Below are the code and all the weights of a small trained network. Each question names an input and a class and asks about switching units off, where a switched-off unit gives its printed mean instead of its output.

import numpy as np


def w(rows, s, z=0):
    codes = np.array(rows[::2]) - 128.0
    scale = np.full(codes.shape[1], s)
    scale[-1] = z or s
    return codes * scale


def f(y):
    return y / 2 * (1 + np.tanh(0.7978845608 * (y + 0.044715 * y**3)))


def log_softmax(a):
    a = a - a.max(-1, keepdims=True)
    return a - np.log(np.exp(a).sum(-1, keepdims=True))


def net(x, mask):
    res = np.array(x, float).reshape(1, 7) / 4 @ E
    y = f(res @ A[0][:, :-1].T + A[0][:, -1])
    res = res + np.where(mask, y, B[0][:, -1]) @ B[0][:, :-1]
    return log_softmax(res[-1] @ U[:, :-1].T + U[:, -1])


A, B = {}, {}
E = w([
[118,107,127,149,146,128,142,130,140,117,108],'x0',
[147,152,180,70,140,91,72,118,69,114,3],'x1',
[67,169,97,158,149,101,65,236,121,36,152],'x2',
[127,153,117,161,116,151,120,111,114,131,119],'x3',
[135,120,124,139,136,128,137,120,134,104,120],'x4',
[134,134,126,105,133,122,131,121,130,116,138],'x5',
[105,134,127,132,139,129,122,123,117,154,130],'x6',
],0.014)
A[0] = w([
[165,148,201,96,140,98,76,104,103,138,12,118],'n0',
[136,149,194,85,159,103,59,125,76,101,10,130],'n1',
[152,108,161,127,86,198,201,104,129,176,104,254],'n2',
[90,114,112,157,131,135,124,182,156,116,218,170],'n3',
[161,110,247,88,78,142,121,54,125,152,33,166],'n4',
[130,97,136,40,150,129,205,132,158,157,175,191],'n5',
[71,147,115,141,143,137,47,238,108,48,144,133],'n6',
[76,169,76,141,131,93,76,254,107,61,138,145],'n7',
],0.0089,0.0096)
B[0] = w([
[63,111,102,109,160,61,116,131,97,72,67,236],'n0',
[167,127,141,75,175,65,41,144,97,129,7,252],'n1',
[126,46,145,136,109,150,145,60,135,165,139,245],'n2',
[104,190,119,160,120,186,143,107,194,84,187,215],'n3',
[105,72,74,90,110,77,157,150,112,137,121,245],'n4',
[135,104,146,162,92,112,175,118,146,159,136,200],'n5',
[114,191,155,139,169,146,87,184,109,97,140,246],'n6',
[111,238,143,132,144,122,108,165,148,54,138,255],'n7',
],0.012,0.016)
U = w([
[193,75,146,172,79,200,192,2,160,196,209,253],'0',
[123,65,78,74,117,79,145,88,62,138,59,130],'1',
[108,218,119,181,122,202,147,157,168,79,196,150],'2',
[151,198,169,120,158,111,38,196,105,85,54,9],'3',
],0.0083,0.0038)

Each question gives the input, the list of numbers given to net, and the class t.
The units are the neurons (one row each of A and B). Each row of codes is followed by its name. A weight is (code - 128) times the scale printed after its matrix; where a second scale follows, it is the last column's (A, B and U).
mask holds one flag per neuron, in row order. A switched-off neuron (its flag False) gives its mean, the last column of its row in B, instead of its output. The means were averaged over made-up inputs and are rounded, as every weight is.
A unit's drop is (log p(t) with every unit on - log p(t) with that unit switched off) / (log p(t) with every unit on - log p(t) with every unit switched off).
unit that matters most: the unit with the biggest drop
top k neurons: the k neurons with the biggest drops, biggest first
drop when u is switched off: that unit's drop, to one decimal
input [1,5,0,-7,1,6,6], class 1: unit that matters most : n7
input [-6,0,-7,5,4,-7,-4], class 0: top 2 neurons : (n1; n2)
input [8,0,4,2,-2,2,4], class 2: top 2 neurons : (n1; n0)
input [-8,0,7,-3,7,-3,2], class 2: top 3 neurons : (n1; n3; n0)
input [6,2,0,-8,4,7,-1], class 1: top 2 neurons : (n7; n6)
input [-5,0,3,6,5,0,-8], class 2: top 2 neurons : (n1; n0)
input [6,-8,0,6,-6,4,4], class 0: top 2 neurons : (n7; n6)
input [1,0,6,0,5,0,1], class 2: drop when n3 is switched off : 0.1
input [3,-1,8,-5,2,-8,4], class 2: drop when n1 is switched off : 0.1
input [7,-3,7,-4,2,8,-5], class 2: drop when n5 is switched off : 0.0
input [6,-1,-1,-3,3,-2,-4], class 0: drop when n1 is switched off : 0.1
